Below is a small trained network, with its code and all its weights. Each question gives an input and a class and asks what happens when units are switched off, that is, made to give their printed mean instead of their output.

import numpy as np


def w(rows, s, z=0):
    codes = np.array(rows[::2]) - 128.0
    scale = np.full(codes.shape[1], s)
    scale[-1] = z or s
    return codes * scale


def norm(h):
    return h / np.sqrt((h * h).mean(-1, keepdims=True) + 1e-5)


def f(y):
    return np.maximum(y, 0)


def log_softmax(a):
    a = a - a.max(-1, keepdims=True)
    return a - np.log(np.exp(a).sum(-1, keepdims=True))


def net(x, mask):
    res = np.array(x, float).reshape(1, 6) / 4 @ E
    u = 0
    for l in range(3):
        y = f(norm(res) @ A[l][:, :-1].T + A[l][:, -1])
        res = res + np.where(mask[u : u + 4], y, B[l][:, -1]) @ B[l][:, :-1]
        u += 4
    return log_softmax(norm(res)[-1] @ U[:, :-1].T + U[:, -1])


A, B = {}, {}
E = w([
[81,77,80,155,114,144,206],'x0',
[96,182,115,153,68,109,110],'x1',
[94,157,117,1,212,74,106],'x2',
[67,153,178,84,88,111,180],'x3',
[93,145,187,155,225,164,99],'x4',
[67,40,194,99,98,203,32],'x5',
],0.0088)
A[0] = w([
[4,112,112,75,145,103,159,140],'L0N1',
[170,81,143,145,81,143,165,5],'L0N2',
[113,50,52,92,173,128,102,99],'L0N3',
[67,84,154,140,192,187,91,107],'L0N4',
],0.021,0.0031)
B[0] = w([
[251,123,186,44,199,253,239,235],'L0N1',
[73,113,5,69,203,238,141,185],'L0N2',
[76,123,27,155,132,129,10,213],'L0N3',
[2,104,121,222,81,5,71,247],'L0N4',
],0.0095,0.012)
A[1] = w([
[123,126,159,2,101,121,61,129],'L1N1',
[152,166,85,79,238,15,136,168],'L1N2',
[87,101,185,124,190,89,144,82],'L1N3',
[173,50,143,92,131,98,88,4],'L1N4',
],0.018,0.0025)
B[1] = w([
[163,100,216,187,123,73,96,190],'L1N1',
[133,100,76,71,133,248,186,254],'L1N2',
[184,86,99,188,163,162,84,187],'L1N3',
[103,144,188,181,146,149,129,149],'L1N4',
],0.014,0.0098)
A[2] = w([
[63,122,77,98,107,113,119,38],'L2N1',
[152,169,41,136,25,105,135,4],'L2N2',
[168,84,146,186,58,156,184,61],'L2N3',
[253,153,145,18,184,95,220,141],'L2N4',
],0.018,0.0024)
B[2] = w([
[253,140,146,125,206,120,123,170],'L2N1',
[58,70,110,121,151,186,84,156],'L2N2',
[187,137,106,53,182,114,92,169],'L2N3',
[122,207,224,25,69,98,190,253],'L2N4',
],0.014)
U = w([
[82,150,230,232,90,15,54,196],'0',
[174,200,168,30,109,174,254,208],'1',
[137,77,39,154,192,217,91,10],'2',
],0.0093,0.0013)

Each question gives the input, the list of numbers given to net, and the class t.
The units are the neurons (one row each of A and B). Each row of codes is followed by its name. A weight is (code - 128) times the scale printed after its matrix; where a second scale follows, it is the last column's (A, B and U).
mask holds one flag per neuron, layer by layer. A switched-off neuron (its flag False) gives its mean, the last column of its row in B, instead of its output. The means were averaged over made-up inputs and are rounded, as every weight is.
A unit's drop is (log p(t) with every unit on - log p(t) with that unit switched off) / (log p(t) with every unit on - log p(t) with every unit switched off).
The circuit of an input: a set's keep is (log p(t) with only the set's units on - log p(t) with every unit switched off) / (log p(t) with every unit on - log p(t) with every unit switched off). Starting from all 12 units, units are removed one at a time, each time the one whose removal leaves the highest keep (on an exact tie, the one counted first), for as long as the keep stays at least 0.8.
units of the circuit, in order: the units of the circuit, biggest drop first
k most important neurons: the k neurons with the biggest drops, biggest first
top k neurons in layer l: the k neurons of layer l with the biggest drops, biggest first
drop of u: that unit's drop, to one decimal
input [7,-8,3,5,-2,6], class 2: 3 most important neurons : L0N4, L0N3, L2N4
input [-7,-7,6,-8,-6,1], class 2: units of the circuit, in order : L0N3
input [-4,-5,4,-3,-7,2], class 2: 4 most important neurons : L2N4, L0N3, L1N2, L0N4
input [0,-3,7,8,2,7], class 0: 4 most important neurons : L0N4, L1N1, L1N2, L0N2
input [1,8,2,0,8,3], class 0: 3 most important neurons : L0N4, L1N2, L0N2
input [6,-4,8,0,4,2], class 2: 3 most important neurons : L0N4, L0N3, L2N4
input [8,4,-5,-7,4,-4], class 2: 2 most important neurons : L0N1, L2N4
input [7,0,1,0,-1,6], class 2: 2 most important neurons : L2N4, L0N1
input [-3,-1,-7,3,-2,-3], class 2: 3 most important neurons : L0N1, L2N4, L1N2
input [-6,-5,-5,-6,-1,6], class 0: top 2 neurons in layer 0 : L0N4, L0N1
input [-8,-5,7,0,4,0], class 2: 2 most important neurons : L1N2, L2N4
input [-7,-8,4,-3,-1,3], class 0: top 2 neurons in layer 1 : L1N1, L1N4
input [-5,-6,-5,3,-1,7], class 0: 2 most important neurons : L1N2, L0N1
input [3,-3,2,-1,1,5], class 0: units of the circuit, in order : L0N4
input [-7,1,6,-4,5,0], class 2: 2 most important neurons : L1N2, L2N4
input [-4,-7,-6,0,8,1], class 0: drop of L0N4 : 0.2
input [-8,-2,-8,2,6,3], class 0: drop of L1N2 : 0.1
input [5,-6,-8,1,-2,4], class 2: drop of L2N4 : 0.4
